Here is a tiny trained network, its code and every weight. The questions are about switching its units off for an input and a target symbol, where a switched-off unit gives its printed mean instead of its output.

import numpy as np


def w(rows, s, z=0):
    codes = np.array(rows[::2]) - 128.0
    scale = np.full(codes.shape[1], s)
    scale[-1] = z or s
    return codes * scale


def softmax(a):
    e = np.exp(a - a.max(-1, keepdims=True))
    return e / e.sum(-1, keepdims=True)


def log_softmax(a):
    a = a - a.max(-1, keepdims=True)
    return a - np.log(np.exp(a).sum(-1, keepdims=True))


def net(x, mask):
    ids = ['αβγεζηθλμξπτω'.index(c) for c in x.split()]
    T = len(ids)
    res = E[ids] + P[:T]
    u = 0
    for l in range(3):
        r = res
        for j in range(3):
            rows = slice(4 * j, 4 * j + 4)
            q, k, v = (r @ M[l][rows].T for M in (Q, K, V))
            z = softmax(np.where(np.tri(T) > 0, q @ k.T / 4**0.5, -1e9)) @ v
            o = O[l][rows]
            res = res + np.where(mask[u + j], z, o[:, -1]) @ o[:, :-1]
        u += 3
    return log_softmax(res[-1] @ U[:, :-1].T + U[:, -1])


Q, K, V, O = {}, {}, {}, {}
E = w([
[210,66,92,128,25],'α',
[162,138,121,192,184],'β',
[133,162,148,114,49],'γ',
[118,177,65,104,117],'ε',
[174,86,190,161,36],'ζ',
[163,27,173,194,119],'η',
[159,28,77,174,165],'θ',
[97,119,214,187,160],'λ',
[198,103,34,113,65],'μ',
[3,49,137,101,153],'ξ',
[150,165,148,196,117],'π',
[109,108,45,146,205],'τ',
[91,164,172,163,205],'ω',
],0.007)
P = w([
[193,165,130,94,123],'0',
[119,169,76,188,54],'1',
[154,151,137,101,139],'2',
[91,161,79,201,59],'3',
[130,139,146,95,157],'4',
[75,157,73,214,54],'5',
[113,132,155,92,172],'6',
[46,152,65,231,56],'7',
[99,127,161,88,185],'8',
[43,158,54,248,40],'9',
[90,121,167,86,198],'10',
[14,158,28,254,38],'11',
],0.0079)
Q[0] = w([
[98,145,48,152,206],'0.h1',
[142,90,240,232,142],'0.h1',
[112,33,135,115,60],'0.h1',
[63,252,206,91,97],'0.h1',
[125,100,108,129,121],'0.h2',
[175,158,122,86,172],'0.h2',
[53,126,86,133,100],'0.h2',
[136,143,148,95,113],'0.h2',
[135,129,141,125,122],'0.h3',
[158,167,137,144,152],'0.h3',
[142,131,133,135,136],'0.h3',
[120,146,124,119,128],'0.h3',
],0.038)
K[0] = w([
[117,140,54,165,218],'0.h1',
[167,87,235,241,146],'0.h1',
[91,22,151,96,62],'0.h1',
[59,253,209,110,104],'0.h1',
[112,88,104,119,124],'0.h2',
[183,179,91,140,162],'0.h2',
[52,128,97,75,116],'0.h2',
[128,162,138,107,95],'0.h2',
[127,141,154,122,127],'0.h3',
[138,125,129,104,134],'0.h3',
[131,122,137,128,141],'0.h3',
[126,141,118,115,116],'0.h3',
],0.038)
V[0] = w([
[169,129,88,107,52],'0.h1',
[205,144,91,104,27],'0.h1',
[38,116,184,163,252],'0.h1',
[202,117,68,92,37],'0.h1',
[127,139,145,127,151],'0.h2',
[172,167,122,165,134],'0.h2',
[113,139,143,126,147],'0.h2',
[210,165,113,200,139],'0.h2',
[179,154,96,150,149],'0.h3',
[66,111,86,182,65],'0.h3',
[43,106,82,199,47],'0.h3',
[66,120,62,215,59],'0.h3',
],0.0045)
O[0] = w([
[100,141,145,133,163,144],'0.h1',
[52,106,161,134,164,132],'0.h1',
[219,141,82,115,63,119],'0.h1',
[68,133,161,122,169,134],'0.h1',
[111,109,115,118,120,115],'0.h2',
[194,137,96,77,117,96],'0.h2',
[102,126,121,132,125,127],'0.h2',
[228,140,100,70,111,77],'0.h2',
[67,132,135,151,144,130],'0.h3',
[180,208,156,198,169,222],'0.h3',
[206,233,157,214,176,248],'0.h3',
[179,255,169,243,194,253],'0.h3',
],0.0046,0.0025)
Q[1] = w([
[122,78,96,86,56],'1.h1',
[78,47,62,82,37],'1.h1',
[107,75,92,104,70],'1.h1',
[128,43,170,8,182],'1.h1',
[121,91,117,82,85],'1.h2',
[125,116,156,107,173],'1.h2',
[91,96,97,112,88],'1.h2',
[102,116,91,117,74],'1.h2',
[151,96,171,52,190],'1.h3',
[149,106,126,151,93],'1.h3',
[105,108,87,98,166],'1.h3',
[139,131,141,153,127],'1.h3',
],0.017)
K[1] = w([
[89,118,101,149,99],'1.h1',
[50,106,103,147,114],'1.h1',
[80,113,118,146,122],'1.h1',
[131,70,56,73,4],'1.h1',
[121,110,134,111,124],'1.h2',
[127,112,103,108,75],'1.h2',
[150,142,137,119,141],'1.h2',
[138,145,151,131,159],'1.h2',
[88,120,137,69,122],'1.h3',
[168,154,119,117,101],'1.h3',
[82,86,123,115,89],'1.h3',
[149,152,140,145,138],'1.h3',
],0.023)
V[1] = w([
[155,136,146,103,152],'1.h1',
[164,151,196,70,215],'1.h1',
[95,107,87,168,60],'1.h1',
[123,122,123,136,105],'1.h1',
[133,141,150,117,192],'1.h2',
[126,171,129,206,151],'1.h2',
[157,99,111,94,87],'1.h2',
[145,82,150,2,158],'1.h2',
[134,80,176,158,112],'1.h3',
[121,93,135,140,132],'1.h3',
[135,96,147,141,121],'1.h3',
[149,81,86,138,184],'1.h3',
],0.0058)
O[1] = w([
[141,119,131,91,135,133],'1.h1',
[153,99,125,46,144,148],'1.h1',
[117,148,129,182,118,111],'1.h1',
[132,131,129,145,125,122],'1.h1',
[107,141,141,138,120,117],'1.h2',
[67,47,88,62,42,205],'1.h2',
[169,178,145,157,176,87],'1.h2',
[183,255,186,227,237,3],'1.h2',
[106,151,86,92,152,126],'1.h3',
[126,141,127,108,133,124],'1.h3',
[119,150,114,114,135,121],'1.h3',
[119,168,174,102,106,114],'1.h3',
],0.0075,0.0039)
Q[2] = w([
[121,125,141,101,156],'2.h1',
[112,137,102,147,104],'2.h1',
[133,120,133,99,132],'2.h1',
[107,119,109,136,98],'2.h1',
[149,111,97,149,111],'2.h2',
[139,127,119,144,95],'2.h2',
[140,87,123,68,121],'2.h2',
[127,76,167,3,170],'2.h2',
[115,121,136,134,142],'2.h3',
[175,153,108,113,89],'2.h3',
[170,145,78,174,47],'2.h3',
[172,144,122,120,96],'2.h3',
],0.063)
K[2] = w([
[115,143,130,165,141],'2.h1',
[122,93,119,87,121],'2.h1',
[114,141,137,148,160],'2.h1',
[101,97,137,80,136],'2.h1',
[94,163,127,138,127],'2.h2',
[85,146,132,147,140],'2.h2',
[138,172,162,135,184],'2.h2',
[199,172,185,135,202],'2.h2',
[107,122,130,132,128],'2.h3',
[225,174,132,117,115],'2.h3',
[254,135,116,39,74],'2.h3',
[175,147,118,126,119],'2.h3',
],0.057)
V[2] = w([
[251,74,127,121,71],'2.h1',
[117,115,224,190,81],'2.h1',
[119,196,230,52,25],'2.h1',
[131,18,216,202,176],'2.h1',
[133,110,164,120,160],'2.h2',
[112,150,127,158,162],'2.h2',
[102,134,140,75,168],'2.h2',
[127,129,147,163,171],'2.h2',
[122,114,150,121,184],'2.h3',
[130,136,145,103,124],'2.h3',
[114,97,148,68,169],'2.h3',
[144,154,96,203,88],'2.h3',
],0.019)
O[2] = w([
[61,232,147,6,118,110],'2.h1',
[114,92,26,109,99,56],'2.h1',
[150,159,7,101,241,165],'2.h1',
[135,167,70,115,10,105],'2.h1',
[171,124,145,80,134,3],'2.h2',
[131,166,113,132,135,154],'2.h2',
[162,126,142,66,78,13],'2.h2',
[143,159,119,114,154,89],'2.h2',
[168,166,132,171,112,112],'2.h3',
[148,117,131,137,111,139],'2.h3',
[197,159,131,130,122,176],'2.h3',
[54,97,122,124,140,75],'2.h3',
],0.016,0.0034)
U = w([
[98,167,78,151,109,107],'α',
[110,179,137,122,131,114],'β',
[152,127,33,161,199,80],'γ',
[145,103,147,189,203,87],'ε',
[124,155,21,127,103,90],'ζ',
[115,171,59,128,38,87],'η',
[100,157,136,152,40,92],'θ',
[124,172,76,130,119,114],'λ',
[104,153,128,167,135,107],'μ',
[134,110,60,245,63,73],'ξ',
[65,78,104,89,138,163],'π',
[119,119,187,177,114,90],'τ',
[253,141,134,67,129,254],'ω',
],0.0046,0.013)

Each question gives the input, a string of symbols that net reads in full, and the target symbol t.
The units are the heads (4 rows each of Q, K, V and O). Each row of codes is followed by its name. A weight is (code - 128) times the scale printed after its matrix; where a second scale follows, it is the last column's (O and U).
mask holds one flag per head, layer by layer. A switched-off head (its flag False) gives its mean, the last column of its rows in O, instead of its output. The means were averaged over made-up inputs and are rounded, as every weight is.
A unit's drop is (log p(t) with every unit on - log p(t) with that unit switched off) / (log p(t) with every unit on - log p(t) with every unit switched off).
The circuit of an input: a set's keep is (log p(t) with only the set's units on - log p(t) with every unit switched off) / (log p(t) with every unit on - log p(t) with every unit switched off). Starting from all 9 units, units are removed one at a time, each time the one whose removal leaves the highest keep (on an exact tie, the one counted first), for as long as the keep stays at least 0.8.
circuit, biggest first: the units of the circuit, biggest drop first
most important unit: the unit with the biggest drop
which heads matter: for each layer, one digit per head in row order, 1 if its drop is at least 0.15 and else 0, layers parted by /
input ε ζ ω ξ μ ε γ θ ω, target π: circuit, biggest first	[2.h3 0.h1]
input μ ε θ ξ, target θ: most important unit	1.h2
input μ γ ξ τ β ξ α β μ η τ, target π: which heads matter	100 / 000 / 001
input π ξ ε τ, target ε: which heads matter	001 / 010 / 100
input α ε τ γ, target τ: circuit, biggest first	[1.h2 2.h1]
input ξ γ η λ η μ, target η: which heads matter	000 / 010 / 100
input θ γ ω ε μ η ω ξ θ ε ε λ, target ε: circuit, biggest first	[1.h2 2.h1 0.h3]
input λ ε μ ξ ξ, target π: which heads matter	101 / 100 / 001
input λ γ ξ η λ η μ γ τ γ τ ξ, target τ: circuit, biggest first	[1.h2 2.h1]
input ξ γ γ ξ, target γ: which heads matter	100 / 010 / 100
input ε μ β γ β θ θ θ ζ μ, target ζ: circuit, biggest first	[1.h2 2.h1 0.h3]
input ξ ξ ξ λ θ ξ ε ξ ζ τ, target ζ: which heads matter	000 / 010 / 100
input π ζ μ τ ε γ ξ, target ω: which heads matter	110 / 000 / 011
input ε ε θ γ γ τ β π β ξ γ ε, target γ: circuit, biggest first	[2.h1]
input ε γ γ, target π: circuit, biggest first	[2.h3 0.h3 0.h1]
input ξ ε γ α ξ ζ μ τ μ ξ θ ε, target θ: circuit, biggest first	[1.h2 2.h1]
input μ γ ε π θ ξ θ θ ξ θ ξ, target π: circuit, biggest first	[0.h1 2.h3]
input ζ θ η θ μ ξ ε ξ ξ ε, target ξ: which heads matter	010 / 010 / 110
input θ ξ η β, target η: which heads matter	000 / 010 / 100
input π γ τ τ η β π, target π: which heads matter	001 / 100 / 001
input ζ ε θ β θ ε ε ε θ θ, target θ: which heads matter	000 / 010 / 100
input ξ μ ξ θ τ ε ε θ ε, target π: circuit, biggest first	[2.h3]
input ζ ξ η ξ τ ω ζ π ε γ, target ε: circuit, biggest first	[1.h2 2.h1]
input ξ ε ξ π θ γ γ ξ, target γ: circuit, biggest first	[2.h1 1.h2 0.h1]
input ξ ξ β ξ ξ μ γ ε β ε τ, target ω: which heads matter	111 / 010 / 010
input θ θ θ, target π: which heads matter	101 / 101 / 001
